Rows near named flat spaces through zero (a row that begins with a name and a colon came from that space)
j432j253: [  43  -96 -116 -226  -32  162 -169   90   79 -126 -248 -257  161   22
  118 -113   48  112   -8 -125 -129]
j338j13: [ 103  144  118 -116  326   43 -195  144  147 -168 -231   16  330 -102
  -62  262  180  291   61 -213 -288]
j701j29: [-166   91 -282   -5 -282  241   40  -36  -67 -213 -343  256  -90  148
 -106 -311  -88   60   69 -192  101]
j432j253: [-119  -29  286 -150  236 -163 -444  -54   46  151   39  -43  131   45
 -179  408  156  142  234  -32 -307]
j126j644: [-249 -284  283  195 -174 -169 -186   43 -263  217  221 -112 -170  -72
    0  112  -78 -177  165  148 -177]
j686j976: [ 231  176   12 -210  220 -117 -115  204  108   50 -292  -43  227 -131
  -69   59   80   67   55 -230 -247]
j432j253: [ -36  -55  -73  186 -206  357  209   90 -341 -253  222  353 -288 -140
   96 -514 -338 -185  -40   97   72]
j432j253: [  36   44  -46  -39  157  -57   42  -75   31  -94 -101   34   20  -32
  111  -75   27   51   33   -6   24]
j338j13: [  27  -14  103   44 -231   82  -52  130  106   40 -200    4  150  -85
   26  185   17  165   16  -93 -362]
j126j644: [-111  -49  315    2 -186   85   64  -25  -98  -26  303  -84 -212  -47
  -29 -125  -86 -185  -80   34   73]
j432j253: [  76  157  137  -26  -40 -212   31   37  134  202  -74  -48   98  -43
 -158  195  102    8   31 -118  -85]
j701j29: [-156  196 -221  231 -347  372  536  -62  121 -530  -87  334    1   72
  -27 -375  -73  145 -192 -157  329]
j686j976: [ 186  -54   40  211  -18 -192  406  -13  -49  -56  -41 -313 -108 -149
  123 -247    4 -246 -110   61  403]
j126j644: [  47 -255  228  141  190 -164   57   15  -26  -31  204 -115 -106  -40
   36   44 -108 -221  -70  223   43]
j686j976: [   9  118   17  116   47  138  272 -110  214 -367  -14  266  112   21
  -58  -51   -5  179  -58  -31   78]
j126j644: [  31  -61  221  278    2 -153  282  169  219 -154   31   34  177  -80
 -139  161  -36  -23 -114  -10  -90]
j432j253: [ 194  -84   81 -110   35  227  -50  -52   10 -152  -14  -40  -47  -21
   16 -147  -86  -16   -7   59  -10]
j686j976: [  74 -126   33   91 -102  -62   11   22 -146  203  267 -241  -34 -107
   53  -32    2 -129   41  147   82]
j686j976: [ -53 -267  139  148 -197  -79  118  -81  -59  111  120  -27 -355  114
   14  -41 -225 -334 -139  247  125]
j338j13: [ 164  148 -164 -130  186  216  -79  165   58  -85   20 -146  304  -85
   75  101  189  243 -100 -125  -17]
j126j644: [ -69   43  -16   29  281 -216  182 -240  272 -260 -102  110   92  149
  -66   10   75   88   22   10  199]
j701j29: [ -64  -64   -4   35    3  110   79 -103   36  -64  434  -63   26   55
   27   -5   21   23  -90  161  180]
j701j29: [ -20   76  -78  168 -388  111  369 -113    6    0   60  -99 -154   43
   41 -145   16  -73 -188   16  392]
j701j29: [ -24  185  -84  -49 -242  208   27  164   31  -72  -97 -125  171   12
 -210  -47  131  106  -48 -293  101]
j432j253: [  33    2 -169 -144   61  -24 -108 -125  198  -21 -243 -133  194  126
   23   88  154  206   74  -54   -4]
j701j29: [ -80  -35  -35   17  229 -118  -36 -140   90  -78   37  200   40   90
   -6   80  -11   79   86  101  -41]
j686j976: [-229 -142 -203   25 -229  110 -243    9 -131  121   87 -104   75  109
  -19   53   62  111  143   22  -43]
j126j644: [-100 -177  217  234   17 -294 -132  156 -115  128  -44   69   71 -165
  -60  177  -59  -39  256   37 -383]
j126j644: [  23  -32 -138 -172  286   65 -188 -233  -10 -108 -106 -146   -9  131
  106  -11  142  116   63   52  217]
j126j644: [ -70  -94 -251 -122  -26   66 -315   61 -128  174  -83 -315  103   66
  120  100  164  110   59  -30   -2]
j338j13: [-195 -259  156   91 -181 -124  -75  252 -275  103   58  119 -284  -77
   10 -206 -341 -380   26   57 -278]
j432j253: [ 168 -307  186 -143  153   70 -369  162   39   -8  -14 -722  309  -83
   50  220  224   97   37   -6 -125]
j701j29: [  13  -61  111 -255   77  -42 -374 -111   30  250  -85   29  -93   97
   32  231  -15   29   91   73 -303]
j686j976: [-126  -25   73  222   57 -186   83 -221 -180  120  312   80 -185  -17
   14   35   16  -89  122  212  230]
j686j976: [-101   55 -132  355 -100   89  376   71 -159 -237  255  215  -12 -112
  -25 -270  -84  -44  -30   27  269]
j338j13: [  65  290  -86 -208  127 -126 -122  -51  210   91 -386  310   92  145
 -275  167   56  129  109 -220 -150]
j701j29: [  16  132  212  259  -76   69  229  -30  -83 -103   -9  201 -178  -71
 -121   48  -31  -55  -70  -21  164]
j432j253: [ -70 -106 -244    0 -277  310 -146  -52  -62  -67 -124  -13   47  112
    2  -92    1  166  107   -7  -10]
j686j976: [ -78 -293   -1  178 -176 -120 -135  434 -222  129   24 -228  101 -122
 -126  -50 -116 -219   94  -43 -213]
j701j29: [  95   35   17   79 -143   87  120  261   73 -141 -191 -100  210 -132
  -65  -46   21   59  -54 -198 -109]
j338j13: [ -62    3  275   34  -48    9  -43  -46 -132   -1   63  307 -260  -33
 -138  -69 -196 -156   95   35 -137]
j338j13: [ 160  -28    1  -91  103  173   94 -114   33 -174  128  -34  -90   36
   24 -200  -68  -74 -106   99  220]
j126j644: [ -87   30 -205  -92   71   -9   20 -409   11   68  180  229 -215  203
  134  -86  -40   22   37  236  219]
j432j253: [  73   48 -119   -1  -67   -5  122   57   43  -41 -136  -87   88  -59
   72 -122   31   29  -24  -81   38]
j126j644: [ -98 -317  227  152   97 -253  -85  243 -169  187  464  -79   -4 -206
  155   79 -167 -221   24  243 -339]
j338j13: [ -73  261 -159   53  -40  102  173   89   73 -133  -34  105  198  -56
   37   21  141  226  -88 -192   47]
j126j644: [-259 -115   45  414 -122 -217  182 -157 -184   61  -38  497 -448  152
 -131   26 -265 -269   44  210  133]
j338j13: [-121 -184   56 -192 -158  -73 -421  211 -144  276  -50 -150  -26   50
 -166   17  -91 -163  161  -83 -325]
j126j644: [ 127   14 -174  -59  163  -16   66  -15  153 -109 -211 -151   97  116
  -19   13   92   28 -116  -46  222]
j686j976: [  53 -335  168   49   87  -79 -208  124  -88   69  134 -256   52  -84
   30   82  -57 -107   89  159 -193]
j701j29: [  96  -76  153   53  -17   -9   -9  204   -6  -25  -98 -126   80 -146
   18   42  -23  -34  -27  -58 -185]
j686j976: [  31 -181   29   49 -182  -84 -121  149 -132  258  155 -361   72  -98
  -10   30   35 -105   87   50  -58]
j686j976: [ 160  -74  -45  -56   29  -26  -45 -241   12  205  131   -6 -133   73
   71   42  -37  -46   39  250   79]
j701j29: [-134 -144   84  149 -147   71  115  -99  -25 -152  -52   95 -195   58
   89  -78 -125  -62  -61   96   41]
j338j13: [ 146 -161 -164  -83  -79   48  -60   62  -75  174   40 -295  -40    0
  166  -85  -31 -118  -87  116   62]
j338j13: [  12  -88  186  268  265 -147  252  -40   63 -282  -40  130  -14 -119
  161   40  -50    1  -60  121    3]
j686j976: [-152  -42   36   19 -118  101  -94  222  -22 -127  -12 -244  248  -85
  -17   20  130  137   27 -194 -117]
j701j29: [-102 -218   11 -235  -38   73 -419 -225  -29  227  101   14 -170  221
   38  131  -76    0  118  213 -190]
j432j253: [ -19  -59   63  166 -353   53 -166  232 -212  164  -52 -326  230 -233
  -85   66  158  120  261 -160 -187]
j338j13: [ -73   57  300   83  192 -230 -186 -124  102   13 -230   17  168  -52
 -101  420  227  254  257  -83 -228]
j338j13: [-367  -81  136  228   59 -126   -5   30  -73 -174  218 -218  207  -79
   28  124  225  154  111  -57   72]
j126j644: [ -21  147 -243  -61 -175  123 -286  473 -205   24 -744 -225  197  -53
 -187   21  173   96   81 -537 -122]
j432j253: [ 307  413  170  102  206 -179  197   -6  125   67  -14  315  198 -240
 -242  176  112  147  154 -124  -88]
j432j253: [ 162 -149  189  351  145 -152  419  215 -178 -121  602 -112  -23 -308
  -13 -287 -170 -363 -100  213  254]
j701j29: [-161  -61  -39  186  266 -174   93  -94 -151 -109  290   36  -64   22
  -31  -79   17 -105   62  135  322]
[-161  -83  105  105   64 -166  -24 -112  -38   79  300  139  -92   84
 -143   84  -59 -101   89  156   46] -> j432j253
[ 157  309   24  -29  110   12  265  -52   74  -59   44  284  -66  -81
  -13  -88  -34  -10 -115  -52  102] -> j686j976
[  88  336 -133 -131  -14 -152  105 -202  277  191 -247  142   70  122
  -59  205  165  177  -19 -115   54] -> j701j29
[  48 -154  124   50  108  -27  -43  -12 -102   68  228  115 -177  -20
   31    9 -174 -175  -19  221  -67] -> j686j976
[  58   38  -34   98 -210  108  125  151   -5   19  208  -14  145 -111
  -87  -69  -18   22   -8  -32  -32] -> j686j976
[-152  355 -117   97   97  119  165 -182   -2 -113  379  292   74   67
 -185   63  177  210    5  -46  357] -> j338j13
[-233 -100 -501  135 -323  366  -65  133 -235 -209 -123   48  155   -4
  159 -305   -9  234  140  -92  -21] -> j432j253
[-157    5  121 -159  -49  135 -241  -96  117   11   52   37   55  123
  -32  232   75  192   17  -27 -205] -> j686j976
[ 217  224  -53  -28 -219  245  109  377  156 -114 -345 -160  318 -113
 -170   47  125  155 -171 -387  -86] -> j126j644
[  97   -1  268  -21  314 -215  -22 -207  162  -41  -59   28    7   -6
  -16  196   65   46   83   86  -47] -> j686j976
[  30   37 -529 -213 -137 -137  -70  -58  -23  255 -242 -148   46  128
   64 -264   41  -26  139  -65  135] -> j701j29
[-196  221 -111    0 -267  127  196 -249  138 -158 -358  318 -184  219
  -25  -71   -4  119  -83 -149  162] -> j701j29
[ -53   80  152   38  430   49 -213  -23  134 -451 -298   60  457 -128
  -34  242  289  516  294 -210 -263] -> j126j644
[  64 -185   86 -168  175  -12 -541   90   65  109 -203  123  196   58
 -194  297  -49  148  294    8 -582] -> j701j29
[-171  105  -86  -42   87 -204    2 -332   67   47 -159  281 -145  164
   45   30   19   70  131   45   55] -> j432j253
[ 167   70    1  -77  264   30   48   -4   25  -18  302  135   62 -127
  136  -32  -44   34  -44  130  -78] -> j701j29
[  25  295 -105 -111 -422  126  -78 -189  -54  393  -56   81 -110   62
 -108   93  116  120  110  -94   43] -> j338j13
[-215  241   31   16 -353  253 -136  108   78   29   80   33  351  -35
 -192  285  252  421  107 -282 -240] -> j338j13
[  24   61  -80 -110   41   64   47    2   48 -153  -81  161   18  -11
   29 -217  -88   20   17  -63  -67] -> j432j253
[  74  108 -125 -113  -21  191   17  133   70 -181  -55  204  159  -43
  -82 -201  -85   97   27 -142 -162] -> j432j253
[   9  155 -169  -72  115  161  -95 -253  -89  -82 -191  321 -140   88
   34  -65    8  151  131    9   87] -> j126j644
[-115   71 -173   38  -72    0   17 -132   67    2   34  291   36  142
 -149    0  -26  102  119   17   14] -> j432j253
[-197 -340   27  238  -24 -111   17 -248    5 -128  -53  -78 -128  187
   24   39  -31  -46   84  226  186] -> j686j976
[  86  171    1  -34   36  247  174  -33  113 -277   34  124   72  -29
   -3 -106   21  135 -118  -80   99] -> j338j13

Rows near named flat spaces through zero (a row that begins with a name and a colon came from that space)
j90_j329: [ 220   -5 -192  192 -114  -53   87 -277   74  -25   19  -14  -31  -37
  -17    4    7  -61  -50 -140   82]
j897_j688: [ 118  158  -75   23 -205   52   69  149 -123 -145   35   -8  -70  -48
  -25   -8 -221 -235  -17 -184  -19]
j871_j966: [ -16   29   78  -68  185  -32 -112  -66  125   32   45   45   50   77
 -109   98  -79  -76   91  -81  100]
j368_j110: [ 264 -108  -33  150  110 -160    1 -106  -89 -153  127  -47 -448  202
  167 -136   78 -156  -15  159  140]
j137_j357: [  81 -306  -40   37  324 -308   45   -6 -176  -34  224   60 -431  186
  110 -289   39   21    3  204   23]
j897_j688: [ -45  -21  354 -162  -42 -115 -181  -97  236 -207   -6 -107  -14 -265
   -8   42 -110   18  107  -28   -2]
j897_j688: [ -83  145   59   19   76   50  -71  234  173  102   71  102   24    1
 -201   84 -400 -209   98  -55 -120]
j137_j357: [ -41  281 -175  -43 -428  308  137  -43   94   41 -255  -34  391 -195
 -187  249  -97  -43  108 -320   -4]
j90_j329: [-128 -101  291 -147   -3   20 -208 -145  120  -66   34  -26  319  -46
  -78  150   28   61   60   58  144]
j368_j110: [-233  -91  175 -196  103   64 -142   83 -144   52   60   59  432   65
  -56   80   98  123  -72   33   80]
j368_j110: [ 134 -112 -209  188  -25 -148  -46 -225  171 -196   74  146  -19  -74
  -34  -62 -307 -103   74 -138  187]
j137_j357: [ 142 -272 -335   46  249 -363  -55 -253   36 -328  236  329 -259   36
   -9 -255 -409  -62  156 -289  284]
j137_j357: [-167  186   71 -313   52  143  126  157  -87  237 -127  -66   -4    6
  -86   82  208  158   68 -132 -225]
j897_j688: [ 214   64   30   48   52 -151 -144  -71  178 -397  -24  -19 -425  -18
  125  -46 -263 -277  197  -60  228]
j137_j357: [  84 -169   40  142  352 -130 -151   41   -7  133  507  267 -255  375
 -101  -97 -226 -142 -116  125  -63]
j59_j459: [ -35 -146 -149    8  200 -134   71   -7  -45   11  -57   46 -148   67
   58 -136   36   73  110   96   75]
j90_j329: [ -89 -175 -139 -187  136  -92   -3  -22 -198 -294 -204   28  -92   81
  214 -137  144  118  224   70  343]
j871_j966: [  52   11 -288   36  230  -66    2 -267   -7   -8 -230   19  259   68
   67   59  234   66    1 -210  373]
j368_j110: [ -76   11   26   15  263   46 -292  -41  126   86  273  305  324  205
 -160  135 -215  -41 -122 -169  105]
j137_j357: [ -16 -282 -119  125  -16  -34    3    2 -395 -121    6   -4  304  150
  199 -117  255   60 -193  263  297]
j871_j966: [-240   -7 -150 -366  348  135  -12   22 -243  258  128  294  298  365
 -199   98  141  196   48 -285   85]
j137_j357: [  78   19  124  213 -145  -23   48   51  -30  -51 -295 -355   45 -167
  246  -11  300  -38 -133  343   48]
j59_j459: [ 255  203 -117   81   99  -36 -263  -93   52 -341  175  205  -48  114
   59   50 -297 -294 -124 -433  282]
j871_j966: [-180   56   77  -47  -82  199 -128  103  111  160  208  225  317   29
 -232  142 -261   34  -59  -96 -175]
j59_j459: [ -11    0  -77  111 -116  -35  312  121  -72  162 -342 -300 -172 -188
  146 -123  298  118   15  282 -194]
j59_j459: [  46  242  -99 -150  110  -92  -83   13  167 -297 -215   39 -204 -182
   88  -17 -215  -77  176 -400  123]
j368_j110: [  60 -144  -15   19 -287  -57   69 -164   35 -249  -85  -83 -209 -209
  166 -132   61  149   73  103  -10]
j59_j459: [-101  -62  181 -208  202   73 -445  -82   99 -100  580  493  166  279
 -197  106 -371   19  -88 -290   48]
j59_j459: [ 310   92   57  315 -125  -21  -78  -34  -39 -124  125 -114 -112   34
  168   -8   45 -233 -319   65   30]
j90_j329: [  36   -2   95    4 -179  -26  112 -148  104  -34 -284 -285 -112 -240
  150   -8  305  156   52  152  -53]
j897_j688: [  72  -26 -324  158 -319   85  360 -103 -159  199  -99  -85  247  -81
 -151   20   77  -13  -22  -76  -37]
j90_j329: [ 137   97  171  163 -203   16 -191  -63  235 -185  118   -9   12 -152
    3   78 -252 -172 -109  -48  -22]
j368_j110: [-184 -123   47 -148  232   28 -160  137 -149   15  190  225  139  235
  -28  -22  -51   72  -21   47   71]
j897_j688: [-115  227  202   78 -186  124    8  408  133  150  -20  -86  129 -218
 -171   94 -355 -213  -34   62 -332]
j871_j966: [ -18 -116    6 -119  -83   14   83 -161  -55   71  109   28  -51   11
  -43  -31  155  205   -3  -31 -111]
j137_j357: [ -49  127  -38   49  101  141    2   85   59  339  142  135   61  147
 -134   83    3   56 -153  -61 -247]
j871_j966: [  40   73    4   57 -154   -9  127  115  -18   22  -49 -116   11 -139
  -88    6 -144 -164   34  -19  -86]
j897_j688: [   3   16 -257  180 -242   99  331  -34  -68  257 -264 -167  204 -124
  -40   20  216   83  -29   84  -92]
j90_j329: [ -89  -49  169   12  -18  102 -192  -80  128   67  150   89  335   61
 -137  163  -77   -1  -52   52   48]
j137_j357: [ -42   66  -26   11  135   -2 -181  -22   75   14  137  187  417   12
 -175  124 -258 -114  -99 -294  133]
j90_j329: [ -40   40  121    8   -7   73 -127   83   70  -52    3   13  -25   36
   57   40  -33  -19   -6  118   -7]
j871_j966: [  58  198  -17   19 -201   49   99  185   41   -1   46  -12  -16 -137
 -211   58 -402 -294   81 -214 -142]
j90_j329: [  28   19 -168   16  -59   54   66  -92  -45   23  -32   56    2    9
   58  -26  128  140  -76 -104  -26]
j897_j688: [ 114 -105 -293  119 -360  -28  386 -204 -155  -90 -438 -312  -27 -225
  179 -100  366  115  121  137  136]
j59_j459: [ 127  -57  -16   99   -9  -17   82 -104   43  142  192   24 -313  118
  -33  -54   49   25  -41   88 -183]
j368_j110: [ -46 -222  146 -167  225 -202  208  -19 -252  111 -215 -338 -292   33
  219 -176  621  244   67  386  -10]
j137_j357: [-153   -9  146 -176  410  -17 -142  139  -55  244  244  179  -46  233
  -42  -22   95  166 -145  -16 -185]
j90_j329: [  49  -26   10   17   43  -16   67  116 -170   81  150    4 -151  134
   -4  -70   27  -60  -82   71 -101]
j897_j688: [ -32   88   15  211 -260  128  -13   40   92   54 -144 -101  430 -202
  -20  124  -31  -45 -156   63  -17]
j368_j110: [ 188   -2 -226  109   61 -242  369   -8 -161   18 -333 -330 -264 -120
   91 -150  192 -151  135   43  104]
j368_j110: [  54  366 -182   -8 -273  145  389  343 -179  121 -368 -267 -185 -195
   34  -17   80 -118   31 -122 -272]
j90_j329: [ 175  190 -637  181  308 -115  183 -248  265  121 -253  160  -33   70
 -207   73 -273 -230  304 -485  306]
j897_j688: [  45   50 -195   -5  126   71  201  219 -304  292  243  140 -248  323
  -88  -96   37  -36 -121  -49 -244]
j90_j329: [ -42 -134   38  -71  -65    2  125  -78 -136   37 -140 -163  -58   -7
  137  -60  389  219   14  226  -11]
j368_j110: [  12  -63   93   28  -84    2  -84 -163  142  -79  -13  -35   99  -57
  -22   75  -18   -7   63   60  107]
j871_j966: [-190 -158   -4 -138   60   62  258  -11 -211  387 -159 -151   -1   66
   85  -75  636  460  -58  301 -235]
j871_j966: [-271  -94  192 -248  145  137  -59  248 -149  232  239  165    4  243
 -104   -3   44  181   -5  177 -238]
j59_j459: [ -94  115  410   21 -168  112 -264  238  216  -24  246   51  102 -144
 -109  104 -370 -121 -137   70 -283]
j59_j459: [ 118 -140  -96   76   79 -171 -134 -178  -28 -292   93  102   74   19
   63  -64 -144 -111  -11 -117  333]
j368_j110: [ 154  -99   31  138  259 -230  154   80    7  260  282  -20 -555  153
  -99 -178  -93 -139   -3  171 -286]
j897_j688: [ 172  147   88  334  -35  -42   36  182  264  127   58 -111 -341  -44
  -83    7 -326 -355   16  205 -231]
j137_j357: [  63 -150    2   97   74  -67  -95   35 -242 -277 -123  -96 -123  136
  406 -150  321   45 -117  340  279]
j871_j966: [-174   75  175 -188   94  154 -209  142  -27   61  179  172  282  140
 -134  145 -111    0  -59 -106  -18]
j368_j110: [ 150   88 -168   47  -29  -83  308  -98   12  -33 -540 -390 -355 -111
  192  -41  358  -38  275  148  144]
j871_j966: [ 121  134 -184   57 -111  -59  388  145 -231   55 -398 -355 -253 -158
  177 -127  316  -34   19   61  -83]
j897_j688: [ -60  270  -44   22  -82  136  -82  -18  273   78 -122   58  429 -187
 -213  240 -259 -102   11 -346   10]
j90_j329: [ 225  -33   24  -28   68 -171  -98 -165  -42 -299  166   19 -201   68
   25  -38 -136 -225   45 -186  246]
j59_j459: [ 225   29  294  143   -3 -125  -59  -51   22 -111  -66 -333 -374  -70
  327  -76  369  -14 -212  297  -63]
j59_j459: [   7 -318 -139   -4  105 -122  320 -214 -163  286  -25 -103 -375  126
  122 -224  560  408   16  331 -180]
j871_j966: [  -7   -2  -11  -23    4   10  -92  -13  -17  -79  105  107  174   32
  -81   48 -167  -89   -8 -137  112]
j59_j459: [-101  -79  -68 -125  -43  122  -40 -104    4  126  319  306  166  136
 -243   60 -170  125   -3 -209 -103]
j137_j357: [-129 -153   34  -27  -78   93   53   36 -200   93  -42  -46   94   54
  155  -68  369  290 -141  282  -85]
[  60  135  -34  115 -118   68   35  153    2   41   64   15   28  -19
  -98   41 -229 -206  -53  -69  -95] -> j897_j688
[ -17  207    3   57  102   35 -106  224  104  -10  -31   51  148   10
 -134  120 -364 -321   64 -128   84] -> j871_j966
[   8   10   47   18  141  -42 -133   59    7  -86   41   49  -15   74
   54   -6  -70  -82  -27   18  100] -> j59_j459
[ -16  -30  -19   35  -43  -24   83  105 -112   17  -40  -67   74  -35
  -16  -33  -23  -72   -2   67    7] -> j871_j966
[ -44  -10 -338  -69  102  -54   86  -56  -57  -89 -170  129   51  -19
   26  -72  -40   83  133 -240  181] -> j90_j329
[ -34  177   60  -71 -132  106   68   -2  212  153  -45  -35  -23 -141
 -176  121 -107    5   99 -145 -231] -> j137_j357
[ 170 -149 -395  142   32 -155  241 -102 -114   19  154  148 -256  120
 -116 -172 -217 -131  117 -123   50] -> j137_j357
[  92 -152   -6 -199  126 -142 -121 -456   25 -200  133  102   -4   55
    8    7  139  152   54 -283  268] -> j897_j688
[  23   29  103 -113  117  -46  340  156 -235  383  -65 -297 -393   84
   12  -94  450   92  -19  215 -349] -> j90_j329
[  89  255  -54  118  238   12 -151   48  218   85   58  129  -56   85
  -47   92 -190 -158  -98 -225  -29] -> j137_j357
[ -51   -3 -130   -2 -157  147   50   -1 -146   35    5   66  347   55
  -96   86   -9  -16  -34  -84   97] -> j137_j357
[   5 -263  -32   84  181 -116  -94  -53  -74  -45  216  165 -229  187
  173 -199   92  177 -117  231   -1] -> j137_j357
[-226    1  221  126   71  210 -303  364   89  192  353  279  389  227
 -236  155 -448 -193 -129  226 -115] -> j90_j329
[ 283 -277  -96   76  -43 -211  185 -327 -214 -166   36 -168 -499  101
  260 -232  412  103   -8  206  123] -> j897_j688
[ -78 -237   68  -57  394 -189  -65   -9 -106  121  184   82   21  205
  -50  -82   61   40   -7  132   91] -> j368_j110
[ -32  -88  191    7  132    0 -203   40   30  176  580  284  191  206
 -325   77 -372 -147 -162  -96 -137] -> j897_j688
[ -77 -188 -215  107  -43  -28  268   -4 -265  258  -85  -64  219  -38
   53 -136  344  267 -194  151 -111] -> j137_j357
[ 150 -106  111  217 -205 -170  235   28 -124  -93 -356 -508 -302 -271
  376 -202  456   54  -92  493  -65] -> j871_j966
[  90  -84  -46   24  218 -213 -145  -97  100 -218  129  144 -190   23
   37 -104 -237  -92   62 -124  164] -> j137_j357
[ -57 -128    2 -152  222 -110 -251 -105    6 -207  249  303  -25   76
   66 -101 -115  169  -70 -208   94] -> j59_j459
[-119  -24  305 -318  152  -14 -146   36 -105   31  232   44  144   76
 -136   75   19   33  -32 -132  -31] -> j90_j329
[ -14  110  -94   -4 -171  123    1   61   34  -85  -49   76  -20  -59
   27   12 -113   17   15 -104  -57] -> j368_j110
[ 149  -74 -175  173 -506  -52  452 -140 -120 -126 -564 -511 -158 -397
  273 -139  435  105  112  289   21] -> j897_j688
